Each row has a name. Each piece below is followed by the name of the row it came from. Each question is about the rows just above it.

(144): [  5 -17 -24   6  23]
(151): [-57 -92  18  22 -36]
(101): [  0  -9 -21   5  16]
(164): [-57 -92 -57  79  18]
(118): [  4 -21 -23   3  23]
(195): [-24   7  12  26 -30]
(14): [ -1 -18 -11   2  18]
(13): [ 29  26  16 -43   1]
(69): [ 56  12  -7 -45  23]
(44): [  5 -17 -24   6  22]
[-57 -92 -57]
(164)
The row with [  5 -17 -24   6  23] is
(144)

(66): [ 14  18   2  -1  21 -17   4   4  -7   2]
(106): [ -8 -10 -13 -11  -6   2   2   1  -2  -7]
(84): [-12 -15 -81 -72  18 -23  30  19 -23 -39]
(146): [ -9 -11 -14 -12  -7   4   3   1  -1  -8]
(98): [ -9 -11 -14 -12  -7   4   3   1  -7   0]
(2): [ 14  18   2  -1  21 -17   2   4  -7   2]
(59): [-11 -13 -11  -6   2  17 -10  -6  14  17]
(148): [ -7 -11 -12 -14 -24  32  -8  -5  20  15]
[-11 -13 -11]
(59)
The row with [-10 -13 -11  -6   2] is
(106)
[  2  -1  21 -17   4   4] is in which row?
(66)
The row with [-12  -7   4   3   1  -1] is
(146)
[-11 -14 -12  -7   4   3   1  -1  -8]
(146)
[ -9 -11 -14 -12  -7   4   3   1  -1  -8] is in which row?
(146)
[-15 -81 -72  18 -23  30  19 -23]
(84)

(89): [15 28 -7  0]
(54): [ 77   5  -5 -27]
(104): [ 28  15 -35   5]
(85): [54 37 -7  0]
Where do [-35   5] appear?
(104)
The row with [15 28 -7] is
(89)
Where do [28 15] appear?
(104)
[15 28]
(89)
The row with [15 28 -7  0] is
(89)

(11): [ 10 -13   9 -87  20  -2  23  35  -5 -48 -28 -13 -36  23  11 -48 -54  25
  39   6  37  11  -2  17  -2   1 -33 -31  22 -21   4  17  -8  14   6  55
  31  -9 -10   5 -19 -41  22  25  55 -32 -34]
(107): [ 19  39  26 -87 -39 -20 -13  -1   5  51 -17  39  15 -38 -11   8  -4 -18
 -25  -2  18  11 -28 -44   3   5  22  18 -38  58  27 -49   7   2 -14 -36
 -39 -15  -8  -7  34   6  48 -32  33  32  18]
(17): [-22 -14 -28 -87 -43  -1 -13 -20 -24 -41  23 -43 -22  -4   7  55  18 -29
 -25 -22 -43  11 -44 -28   5  18   3  22  18 -39  -2  16  10  11  45 -20
 -33  16   8  10  36  12 -38  30 -61 -16  23]
[-15  -8  -7  34   6  48]
(107)
[ 11 -28 -44   3   5  22  18]
(107)
The row with [ -1 -13 -20] is
(17)
[ 26 -87 -39 -20]
(107)

(71): [ 47   1  66  -9  16 -46 -46 -21  11 -24  36  26   0  52  29  13  -3  36
  15  -5  31 -25   1  16 -53  30 -28 -12  31   8   3 -24   2 -25 -16  80
  -8 -23  19 -54 -15 -10 -24]
(31): [ 22   5  33  -8  13 -14 -22 -14   5 -23  33 -11  -6  -4  10   7   5  27
  11   5  -9  -4   2   6 -33  14  -4 -22  -8  20  19 -14  16 -22   4 -16
  35 -23  -1 -16 -39 -43 -34]
(123): [-12   1   1   3 -22  -7   5  -4  -1 -10  -6 -14 -15 -14   5   8   9  -2
  -8  -8   3   5  -4  -3  18   0  12   2  -6   0  11 -10   2 -11  -8   4
  -5  -3  10  -8  11  -9   3]
(91): [ 22   5  33  -8  13 -14 -22 -14   5 -23  33 -11  -6  -4  10   7   5  27
  11   5  -9  -4   2   6 -33  14  -4 -22  -8  20  19 -14  16 -22   4  45
   4 -21  20 -36 -13  13 -19]
(125): [-33   2   2   8 -50 -12   5  -4   1 -21 -15 -31 -36 -33   9  21  23  -8
 -22 -21   7  13  -9  -5  41   1  27   8 -12   3  31 -25   2 -24 -20   6
 -12 -11  24 -17  23 -19   4]
[ 22   5  33  -8  13 -14 -22 -14   5 -23  33 -11  -6  -4  10   7   5  27
  11   5  -9  -4   2   6 -33  14  -4 -22  -8  20  19 -14  16 -22   4 -16
  35 -23  -1 -16 -39 -43 -34]
(31)
The row with [  8 -12   3  31 -25   2 -24] is
(125)
[-33   2   2   8 -50 -12   5  -4   1 -21 -15 -31 -36 -33   9  21  23  -8
 -22 -21   7  13  -9  -5  41   1  27   8 -12   3  31 -25   2 -24 -20   6
 -12 -11  24 -17  23 -19   4]
(125)
Which row holds [  6 -12 -11  24 -17  23 -19   4]?
(125)
[ 31 -25   1]
(71)

